Below are the code and all the weights of a small trained network. Each question names an input and a target symbol and asks about switching units off, where a switched-off unit gives its printed mean instead of its output.

import numpy as np


def w(rows, s, z=0):
    codes = np.array(rows[::2]) - 128.0
    scale = np.full(codes.shape[1], s)
    scale[-1] = z or s
    return codes * scale


def norm(h):
    return h / np.sqrt((h * h).mean(-1, keepdims=True) + 1e-5)


def f(y):
    return np.maximum(y, 0)


def softmax(a):
    e = np.exp(a - a.max(-1, keepdims=True))
    return e / e.sum(-1, keepdims=True)


def log_softmax(a):
    a = a - a.max(-1, keepdims=True)
    return a - np.log(np.exp(a).sum(-1, keepdims=True))


def net(x, mask):
    ids = ['ΓΛΞΠΣΦαβεζηθμτψω'.index(c) for c in x.split()]
    T = len(ids)
    res = E[ids] + P[:T]
    q, k, v = (norm(res) @ M[0].T for M in (Q, K, V))
    z = softmax(np.where(np.tri(T) > 0, q @ k.T / 4**0.5, -1e9)) @ v
    res = res + np.where(mask[0], z, O[0][:, -1]) @ O[0][:, :-1]
    y = f(norm(res) @ A[0][:, :-1].T + A[0][:, -1])
    res = res + np.where(mask[1:17], y, B[0][:, -1]) @ B[0][:, :-1]
    return log_softmax(norm(res)[-1] @ U[:, :-1].T + U[:, -1])


Q, K, V, O, A, B = {}, {}, {}, {}, {}, {}
E = w([
[145,152,140],'Γ',
[151,116,139],'Λ',
[147,157,140],'Ξ',
[148,134,137],'Π',
[148,157,144],'Σ',
[149,159,142],'Φ',
[148,144,141],'α',
[118,150,81],'β',
[146,157,139],'ε',
[147,155,140],'ζ',
[146,159,140],'η',
[148,155,142],'θ',
[178,133,152],'μ',
[149,159,143],'τ',
[145,161,139],'ψ',
[95,6,120],'ω',
],0.022)
P = w([
[108,254,194],'0',
[131,199,201],'1',
[146,168,188],'2',
[161,159,163],'3',
[172,156,143],'4',
[185,154,127],'5',
[194,150,110],'6',
[206,151,99],'7',
[211,149,86],'8',
[212,153,66],'9',
[221,152,61],'10',
[226,152,61],'11',
],0.0086)
Q[0] = w([
[58,104,203],'h0',
[79,95,145],'h0',
[249,202,117],'h0',
[2,34,82],'h0',
],0.0093)
K[0] = w([
[215,156,160],'h0',
[225,194,123],'h0',
[37,45,179],'h0',
[209,254,87],'h0',
],0.0095)
V[0] = w([
[192,185,182],'h0',
[17,149,239],'h0',
[149,23,152],'h0',
[145,102,2],'h0',
],0.0062)
O[0] = w([
[245,254,171,255],'h0',
[199,125,30,163],'h0',
[33,112,53,82],'h0',
[114,25,203,18],'h0',
],0.0064,0.0031)
A[0] = w([
[6,114,172,148],'n0',
[152,157,79,124],'n1',
[116,151,148,151],'n2',
[123,128,126,96],'n3',
[52,130,133,142],'n4',
[135,129,130,87],'n5',
[79,55,163,254],'n6',
[149,107,216,91],'n7',
[161,156,130,147],'n8',
[104,57,22,112],'n9',
[198,135,124,169],'n10',
[109,196,197,167],'n11',
[148,91,201,153],'n12',
[138,106,110,59],'n13',
[72,120,65,114],'n14',
[120,100,88,112],'n15',
],0.015,0.0046)
B[0] = w([
[73,2,31,138],'n0',
[114,98,174,216],'n1',
[154,135,96,154],'n2',
[90,123,143,128],'n3',
[100,59,80,140],'n4',
[124,113,133,128],'n5',
[116,68,73,155],'n6',
[130,238,102,145],'n7',
[109,87,187,218],'n8',
[189,192,89,209],'n9',
[65,73,132,255],'n10',
[160,105,58,216],'n11',
[112,179,62,146],'n12',
[159,154,170,134],'n13',
[126,151,45,173],'n14',
[156,203,149,157],'n15',
],0.0083,0.009)
U = w([
[126,128,143,104],'Γ',
[139,44,163,254],'Λ',
[129,128,137,93],'Ξ',
[138,139,132,75],'Π',
[234,234,166,144],'Σ',
[129,132,134,88],'Φ',
[144,132,119,70],'α',
[124,165,91,103],'β',
[130,138,119,98],'ε',
[124,149,115,109],'ζ',
[112,152,118,126],'η',
[134,155,104,92],'θ',
[247,59,106,153],'μ',
[123,150,118,121],'τ',
[128,149,109,101],'ψ',
[110,30,32,220],'ω',
],0.012,0.006)

Each question gives the input, a string of symbols that net reads in full, and the target symbol t.
The units are the heads (4 rows each of Q, K, V and O) and the neurons (one row each of A and B). Each row of codes is followed by its name. A weight is (code - 128) times the scale printed after its matrix; where a second scale follows, it is the last column's (O, A, B and U).
mask holds one flag per unit, heads first, then neurons. A switched-off unit (its flag False) gives its mean, the last column of its rows in O or B, instead of its output. The means were averaged over made-up inputs and are rounded, as every weight is.
A unit's drop is (log p(t) with every unit on - log p(t) with that unit switched off) / (log p(t) with every unit on - log p(t) with every unit switched off).
The circuit of an input: a set's keep is (log p(t) with only the set's units on - log p(t) with every unit switched off) / (log p(t) with every unit on - log p(t) with every unit switched off). Starting from the 12 units with the biggest drops (on a tie, the unit counted first), units are removed one at a time, each time the one whose removal leaves the highest keep (on an exact tie, the one counted first), for as long as the keep stays at least 0.8.
units of the circuit, in order: the units of the circuit, biggest drop first
top k neurons: the k neurons with the biggest drops, biggest first
drop when u is switched off: that unit's drop, to one decimal
input Φ α Σ ω ε, target ω: units of the circuit, in order -> [h0]
input τ Ξ ζ Σ β Π Γ β β β ε Λ, target Σ: units of the circuit, in order -> [h0, n7]
input μ Σ α β, target Σ: top 3 neurons -> [n6, n14, n0]
input α Γ η τ τ ε ψ ζ Φ ω θ, target ω: top 3 neurons -> [n0, n6, n4]
input Γ Λ ψ β β Λ Λ Λ Γ Λ, target Λ: units of the circuit, in order -> [n9, n10, n14, n11]
input Λ ω ε Γ, target ω: top 2 neurons -> [n0, n4]
input β ε β Γ β β μ ε β ζ Λ, target Σ: top 3 neurons -> [n7, n12, n11]
input Π Λ Λ Π β ψ μ Σ τ β β, target Λ: top 2 neurons -> [n9, n1]
input η Π Λ η ε Ξ β, target Σ: top 3 neurons -> [n6, n11, n14]
input τ α ω ε Φ, target ω: top 2 neurons -> [n4, n0]
input α β Λ μ μ ψ ω η ψ, target ω: top 2 neurons -> [n0, n4]
input ψ ε Λ Ξ Π β Λ Σ β Γ ω Π, target ω: top 2 neurons -> [n6, n0]
input β ζ β, target μ: top 3 neurons -> [n11, n9, n15]
input β ω α Ξ, target ω: top 2 neurons -> [n4, n0]
input Π θ β β Φ θ ψ Π Λ β, target Λ: top neuron -> [n9]
input η θ ζ Π Γ θ η Λ ψ β β, target μ: top 2 neurons -> [n9, n15]
input Σ ε ψ ω Φ, target ω: drop when h0 is switched off -> 1.0
input Π Λ ω ψ, target ω: drop when h0 is switched off -> 1.0
input Γ β ψ β θ ω μ, target ω: drop when n1 is switched off -> -0.1
